Below are the code and all the weights of a small trained network. Each question names an input and a target symbol and asks about switching units off, where a switched-off unit gives its printed mean instead of its output.

import numpy as np


def w(rows, s, z=0):
    codes = np.array(rows[::2]) - 128.0
    scale = np.full(codes.shape[1], s)
    scale[-1] = z or s
    return codes * scale


def norm(h):
    return h / np.sqrt((h * h).mean(-1, keepdims=True) + 1e-5)


def f(y):
    return np.maximum(y, 0)


def softmax(a):
    e = np.exp(a - a.max(-1, keepdims=True))
    return e / e.sum(-1, keepdims=True)


def log_softmax(a):
    a = a - a.max(-1, keepdims=True)
    return a - np.log(np.exp(a).sum(-1, keepdims=True))


def net(x, mask):
    ids = ['ΨΩβγδπ'.index(c) for c in x.split()]
    T = len(ids)
    res = E[ids] + P[:T]
    u = 0
    for l in range(2):
        r = norm(res)
        for j in range(2):
            rows = slice(4 * j, 4 * j + 4)
            q, k, v = (r @ M[l][rows].T for M in (Q, K, V))
            z = softmax(np.where(np.tri(T) > 0, q @ k.T / 4**0.5, -1e9)) @ v
            o = O[l][rows]
            res = res + np.where(mask[u + j], z, o[:, -1]) @ o[:, :-1]
        u += 2
        y = f(norm(res) @ A[l][:, :-1].T + A[l][:, -1])
        res = res + np.where(mask[u : u + 16], y, B[l][:, -1]) @ B[l][:, :-1]
        u += 16
    return log_softmax(norm(res)[-1] @ U[:, :-1].T + U[:, -1])


Q, K, V, O, A, B = {}, {}, {}, {}, {}, {}
E = w([
[70,196,125,61],'Ψ',
[155,97,130,155],'Ω',
[25,201,81,96],'β',
[63,173,39,176],'γ',
[249,108,200,173],'δ',
[246,106,199,175],'π',
],0.012)
P = w([
[183,76,152,145],'0',
[140,112,105,126],'1',
[84,101,149,165],'2',
[181,252,69,134],'3',
[166,161,127,150],'4',
[84,102,147,160],'5',
[126,189,71,158],'6',
[91,128,100,44],'7',
[84,102,153,153],'8',
[110,210,127,181],'9',
[176,158,134,130],'10',
[91,98,148,149],'11',
[145,123,92,135],'12',
[179,160,137,132],'13',
],0.015)
Q[0] = w([
[166,126,109,167],'0.h0',
[120,83,196,138],'0.h0',
[156,83,134,67],'0.h0',
[203,122,77,189],'0.h0',
[35,195,19,124],'0.h1',
[83,124,102,125],'0.h1',
[173,158,120,153],'0.h1',
[213,10,90,254],'0.h1',
],0.0087)
K[0] = w([
[164,52,42,249],'0.h0',
[161,7,191,82],'0.h0',
[147,87,122,208],'0.h0',
[154,187,115,192],'0.h0',
[66,127,75,159],'0.h1',
[187,254,150,205],'0.h1',
[118,90,88,126],'0.h1',
[176,10,133,207],'0.h1',
],0.0095)
V[0] = w([
[137,85,134,34],'0.h0',
[37,58,138,85],'0.h0',
[108,192,89,35],'0.h0',
[142,73,112,122],'0.h0',
[102,108,29,135],'0.h1',
[119,95,97,3],'0.h1',
[112,245,120,106],'0.h1',
[32,184,49,135],'0.h1',
],0.0074)
O[0] = w([
[128,18,14,131,35],'0.h0',
[109,143,128,218,6],'0.h0',
[153,151,65,149,201],'0.h0',
[176,75,45,196,53],'0.h0',
[131,130,202,3,120],'0.h1',
[165,136,109,117,33],'0.h1',
[122,26,141,120,241],'0.h1',
[118,80,138,34,198],'0.h1',
],0.0053,0.0021)
A[0] = w([
[150,135,151,210,248],'0.n0',
[97,183,60,126,106],'0.n1',
[182,116,78,82,127],'0.n2',
[117,64,75,101,244],'0.n3',
[77,184,176,100,191],'0.n4',
[145,159,108,193,254],'0.n5',
[74,130,110,75,13],'0.n6',
[59,100,26,194,239],'0.n7',
[187,254,62,245,238],'0.n8',
[163,206,114,125,27],'0.n9',
[210,103,152,196,221],'0.n10',
[148,157,188,94,33],'0.n11',
[84,156,186,108,140],'0.n12',
[217,182,178,85,86],'0.n13',
[170,99,95,190,9],'0.n14',
[72,145,172,64,145],'0.n15',
],0.0099,0.0018)
B[0] = w([
[79,130,105,106,199],'0.n0',
[144,131,138,57,168],'0.n1',
[186,114,115,113,152],'0.n2',
[111,139,174,216,164],'0.n3',
[158,72,102,154,188],'0.n4',
[88,15,170,73,187],'0.n5',
[67,157,64,175,181],'0.n6',
[156,118,176,107,168],'0.n7',
[116,149,114,56,254],'0.n8',
[106,254,113,55,167],'0.n9',
[113,178,54,161,208],'0.n10',
[154,124,95,71,150],'0.n11',
[141,123,106,177,166],'0.n12',
[50,178,160,48,189],'0.n13',
[145,137,149,179,155],'0.n14',
[187,146,181,172,197],'0.n15',
],0.0068,0.0096)
Q[1] = w([
[169,102,88,88],'1.h0',
[96,149,132,194],'1.h0',
[73,93,97,206],'1.h0',
[120,157,155,177],'1.h0',
[250,125,128,122],'1.h1',
[126,122,66,71],'1.h1',
[39,125,58,150],'1.h1',
[196,125,76,152],'1.h1',
],0.013)
K[1] = w([
[103,154,183,86],'1.h0',
[249,103,139,135],'1.h0',
[164,106,98,154],'1.h0',
[123,66,142,197],'1.h0',
[194,110,70,91],'1.h1',
[81,152,123,97],'1.h1',
[89,136,127,113],'1.h1',
[185,119,76,73],'1.h1',
],0.016)
V[1] = w([
[95,59,172,72],'1.h0',
[32,137,170,138],'1.h0',
[78,90,150,123],'1.h0',
[106,82,51,144],'1.h0',
[1,184,73,150],'1.h1',
[91,134,65,184],'1.h1',
[169,85,160,176],'1.h1',
[179,68,172,201],'1.h1',
],0.0098)
O[1] = w([
[179,192,12,165,94],'1.h0',
[73,167,107,186,116],'1.h0',
[142,95,128,98,105],'1.h0',
[88,206,130,1,125],'1.h0',
[131,142,70,168,255],'1.h1',
[171,124,117,136,181],'1.h1',
[84,101,166,139,106],'1.h1',
[169,175,41,50,105],'1.h1',
],0.0078,0.0091)
A[1] = w([
[160,70,80,171,114],'1.n0',
[121,102,171,87,77],'1.n1',
[111,73,129,117,35],'1.n2',
[85,96,112,108,210],'1.n3',
[177,161,126,88,175],'1.n4',
[105,150,157,85,68],'1.n5',
[123,136,124,208,128],'1.n6',
[246,176,195,98,255],'1.n7',
[132,121,54,120,170],'1.n8',
[102,140,132,88,225],'1.n9',
[83,128,74,140,139],'1.n10',
[156,93,143,123,89],'1.n11',
[160,85,95,34,121],'1.n12',
[95,127,187,104,125],'1.n13',
[188,79,120,138,109],'1.n14',
[129,168,100,122,246],'1.n15',
],0.012,0.0033)
B[1] = w([
[193,213,144,92,150],'1.n0',
[131,195,99,197,143],'1.n1',
[126,164,180,118,136],'1.n2',
[133,81,126,101,177],'1.n3',
[190,115,107,122,206],'1.n4',
[176,172,72,77,169],'1.n5',
[101,106,104,99,179],'1.n6',
[175,33,48,36,216],'1.n7',
[127,108,254,116,199],'1.n8',
[194,191,125,156,217],'1.n9',
[166,175,116,135,201],'1.n10',
[77,147,68,128,135],'1.n11',
[168,87,79,141,180],'1.n12',
[128,138,194,124,157],'1.n13',
[89,254,89,102,138],'1.n14',
[100,67,82,112,254],'1.n15',
],0.0084,0.0074)
U = w([
[154,77,73,103,219],'Ψ',
[70,237,158,60,6],'Ω',
[1,125,13,146,53],'β',
[149,187,99,255,96],'γ',
[76,115,157,152,148],'δ',
[66,105,161,154,214],'π',
],0.0088,0.0024)

Each question gives the input, a string of symbols that net reads in full, and the target symbol t.
The units are the heads (4 rows each of Q, K, V and O) and the neurons (one row each of A and B). Each row of codes is followed by its name. A weight is (code - 128) times the scale printed after its matrix; where a second scale follows, it is the last column's (O, A, B and U).
mask holds one flag per unit, layer by layer, with each layer's heads first. A switched-off unit (its flag False) gives its mean, the last column of its rows in O or B, instead of its output. The means were averaged over made-up inputs and are rounded, as every weight is.
A unit's drop is (log p(t) with every unit on - log p(t) with that unit switched off) / (log p(t) with every unit on - log p(t) with every unit switched off).
The circuit of an input: a set's keep is (log p(t) with only the set's units on - log p(t) with every unit switched off) / (log p(t) with every unit on - log p(t) with every unit switched off). Starting from the 12 units with the biggest drops (on a tie, the unit counted first), units are removed one at a time, each time the one whose removal leaves the highest keep (on an exact tie, the one counted first), for as long as the keep stays at least 0.8.
units of the circuit, in order: the units of the circuit, biggest drop first
most important unit: the unit with the biggest drop
k most important neurons: the k neurons with the biggest drops, biggest first
k most important neurons of layer l: the k neurons of layer l with the biggest drops, biggest first
input γ γ Ω Ψ Ψ Ψ Ψ γ Ψ Ψ γ Ω, target γ: units of the circuit, in order -> (1.n7, 0.h1)
input δ π γ Ψ Ψ Ψ Ψ π Ω, target δ: 2 most important neurons -> (0.n10, 1.n7)
input γ δ β, target γ: 2 most important neurons -> (0.n13, 0.n10)
input β Ψ δ π Ψ Ψ π, target Ω: units of the circuit, in order -> (0.h0, 0.n13)
input γ β γ Ψ π Ψ Ω π Ψ γ β, target β: most important unit -> 0.n5
input γ γ π Ω Ψ Ψ π π δ Ω π δ, target γ: 2 most important neurons -> (0.n10, 0.n4)
input Ω Ψ Ω β δ Ω, target Ω: 3 most important neurons -> (0.n10, 0.n6, 0.n5)
input γ Ω δ Ω Ψ β β γ γ δ Ω Ω, target γ: 2 most important neurons -> (0.n10, 0.n13)
input γ Ψ Ω γ γ Ψ Ψ Ψ γ π π γ, target γ: 2 most important neurons -> (0.n4, 0.n12)
input π Ψ Ω, target π: 2 most important neurons -> (0.n10, 0.n7)
input Ψ Ω Ψ Ψ δ δ γ γ δ δ γ β, target Ψ: 3 most important neurons -> (0.n13, 0.n5, 0.n7)
input Ψ Ψ Ψ π π γ, target Ψ: 4 most important neurons -> (0.n13, 0.n7, 0.n5, 0.n8)
input δ Ψ π Ψ Ω π π π Ψ Ω γ π, target δ: 4 most important neurons -> (0.n10, 0.n0, 0.n4, 1.n7)
input Ψ γ π π Ω δ β π π π δ Ψ, target Ψ: most important unit -> 0.h0
input γ Ψ β, target γ: 2 most important neurons -> (0.n4, 0.n12)
input γ π Ω Ψ π γ δ δ π γ π Ψ, target γ: 3 most important neurons of layer 1 -> (1.n0, 1.n7, 1.n15)
input Ψ δ δ π γ Ω Ω γ γ, target Ψ: 4 most important neurons -> (0.n13, 0.n5, 0.n7, 0.n9)
input Ω π γ π γ β, target Ω: 2 most important neurons of layer 0 -> (0.n10, 0.n5)
input β γ γ Ψ Ψ Ω, target β: 3 most important neurons of layer 0 -> (0.n10, 0.n3, 0.n6)
input π γ π γ δ Ψ Ψ Ψ Ω, target π: most important neuron of layer 0 -> (0.n10)
input β Ψ Ω π Ψ δ Ψ δ π, target β: 2 most important neurons of layer 0 -> (0.n10, 0.n6)
input π Ψ Ψ Ω Ω Ψ Ψ β δ, target π: 3 most important neurons of layer 0 -> (0.n10, 0.n6, 0.n0)
input γ δ π Ψ π π, target γ: 4 most important neurons of layer 0 -> (0.n10, 0.n4, 0.n8, 0.n15)
input π Ψ π, target π: 3 most important neurons of layer 0 -> (0.n10, 0.n4, 0.n0)
